Here is a tiny trained network, its code and every weight. The questions are about switching its units off for an input and a class, where a switched-off unit gives its printed mean instead of its output.

import numpy as np


def w(rows, s, z=0):
    codes = np.array(rows[::2]) - 128.0
    scale = np.full(codes.shape[1], s)
    scale[-1] = z or s
    return codes * scale


def f(y):
    return y / 2 * (1 + np.tanh(0.7978845608 * (y + 0.044715 * y**3)))


def log_softmax(a):
    a = a - a.max(-1, keepdims=True)
    return a - np.log(np.exp(a).sum(-1, keepdims=True))


def net(x, mask):
    res = np.array(x, float).reshape(1, 5) / 4 @ E
    y = f(res @ A[0][:, :-1].T + A[0][:, -1])
    res = res + np.where(mask, y, B[0][:, -1]) @ B[0][:, :-1]
    return log_softmax(res[-1] @ U[:, :-1].T + U[:, -1])


A, B = {}, {}
E = w([
[111,106,172,3,19,89],'x0',
[203,250,72,146,42,75],'x1',
[129,128,126,127,128,130],'x2',
[156,194,95,20,200,222],'x3',
[52,137,61,159,46,243],'x4',
],0.006)
A[0] = w([
[68,14,156,116,210,138,89],'N1',
[216,107,194,70,203,5,213],'N2',
[61,74,115,220,91,32,177],'N3',
[24,96,54,138,54,235,188],'N4',
[62,3,175,105,194,141,116],'N5',
[133,157,122,223,209,147,180],'N6',
[193,206,62,158,73,64,119],'N7',
[184,229,78,136,88,83,79],'N8',
[125,182,119,65,182,169,80],'N9',
[196,206,61,146,79,77,50],'N10',
[232,214,114,144,52,88,121],'N11',
[169,126,83,202,176,143,6],'N12',
[155,158,102,224,197,140,149],'N13',
[195,239,114,153,87,93,89],'N14',
[80,70,136,216,86,48,138],'N15',
[74,118,148,9,40,85,233],'N16',
[225,95,192,102,207,56,148],'N17',
[149,168,98,43,181,172,145],'N18',
[208,117,163,99,213,38,127],'N19',
[47,45,198,109,200,169,21],'N20',
[124,91,113,122,139,151,96],'N21',
[121,176,83,71,169,198,176],'N22',
[167,133,89,238,188,147,161],'N23',
[124,136,66,214,208,127,193],'N24',
[112,192,95,49,193,161,107],'N25',
[114,98,172,20,26,94,214],'N26',
[160,159,101,22,195,185,185],'N27',
],0.0059,0.0017)
B[0] = w([
[62,176,144,73,159,237,210],'N1',
[91,150,63,151,32,133,254],'N2',
[189,195,230,172,75,236,224],'N3',
[67,157,53,169,25,76,242],'N4',
[83,170,129,81,160,254,222],'N5',
[174,72,81,93,101,181,208],'N6',
[86,135,169,64,170,230,218],'N7',
[70,139,155,88,174,199,200],'N8',
[159,152,175,141,102,127,166],'N9',
[68,161,154,74,204,211,198],'N10',
[82,143,133,76,173,214,222],'N11',
[184,83,102,73,144,155,156],'N12',
[206,67,64,75,118,213,203],'N13',
[47,152,148,54,189,233,203],'N14',
[183,219,227,168,81,219,209],'N15',
[224,24,87,98,115,208,225],'N16',
[53,190,36,134,7,126,216],'N17',
[195,153,201,204,71,158,190],'N18',
[78,173,58,178,19,99,209],'N19',
[73,162,154,73,169,218,203],'N20',
[93,120,138,149,137,139,130],'N21',
[149,168,145,190,73,125,191],'N22',
[196,64,107,76,86,190,213],'N23',
[169,78,96,86,85,206,211],'N24',
[190,183,195,201,81,138,182],'N25',
[218,43,89,95,121,198,224],'N26',
[166,164,185,192,57,158,219],'N27',
],0.0053,0.0047)
U = w([
[43,156,166,48,207,176,85],'0',
[153,117,120,136,119,133,255],'1',
[249,25,72,77,121,152,79],'2',
[197,181,252,220,96,140,83],'3',
[49,158,7,167,61,100,93],'4',
[147,99,138,145,197,45,161],'5',
[122,106,156,153,254,34,68],'6',
[126,107,161,147,222,42,71],'7',
],0.009,0.0089)

Each question gives the input, the list of numbers given to net, and the class t.
The units are the neurons (one row each of A and B). Each row of codes is followed by its name. A weight is (code - 128) times the scale printed after its matrix; where a second scale follows, it is the last column's (A, B and U).
mask holds one flag per neuron, in row order. A switched-off neuron (its flag False) gives its mean, the last column of its row in B, instead of its output. The means were averaged over made-up inputs and are rounded, as every weight is.
A unit's drop is (log p(t) with every unit on - log p(t) with that unit switched off) / (log p(t) with every unit on - log p(t) with every unit switched off).
The circuit of an input: a set's keep is (log p(t) with only the set's units on - log p(t) with every unit switched off) / (log p(t) with every unit on - log p(t) with every unit switched off). Starting from the 12 units with the biggest drops (on a tie, the unit counted first), units are removed one at a time, each time the one whose removal leaves the highest keep (on an exact tie, the one counted first), for as long as the keep stays at least 0.8.
circuit, biggest first: the units of the circuit, biggest drop first
unit that matters most: the unit with the biggest drop
k most important neurons: the k neurons with the biggest drops, biggest first
drop of u: that unit's drop, to one decimal
input [-8,2,5,7,-2], class 2: circuit, biggest first	N13, N23
input [-7,-2,2,6,-7], class 2: 4 most important neurons	N13, N6, N23, N24
input [5,-5,-1,7,-8], class 4: circuit, biggest first	N17, N2
input [-7,-8,8,-5,1], class 0: unit that matters most	N1
input [3,-5,4,5,-7], class 4: circuit, biggest first	N17, N2, N19
input [4,1,7,6,-8], class 4: circuit, biggest first	N17, N2
input [-3,-7,-7,-4,-8], class 4: circuit, biggest first	N17, N19
input [3,4,-3,-2,-7], class 4: circuit, biggest first	N2, N17
input [-6,4,-2,4,4], class 2: 2 most important neurons	N13, N23
input [3,4,3,0,-4], class 0: circuit, biggest first	N11, N14
input [1,1,-5,-6,6], class 3: 4 most important neurons	N3, N15, N17, N2
input [7,-3,0,-4,-4], class 2: 2 most important neurons	N26, N16
input [-5,4,-1,-5,-6], class 4: 2 most important neurons	N17, N19
input [-2,-5,5,-1,8], class 4: unit that matters most	N4
input [7,8,4,5,-8], class 0: 2 most important neurons	N14, N11
input [-1,4,-2,2,-2], class 0: 2 most important neurons	N14, N4
input [8,7,6,-7,6], class 2: drop of N16	0.8
input [8,6,-4,3,0], class 2: drop of N13	-0.1
input [7,-6,6,6,-3], class 2: drop of N24	-0.2
input [1,-5,2,1,8], class 4: circuit, biggest first	N4
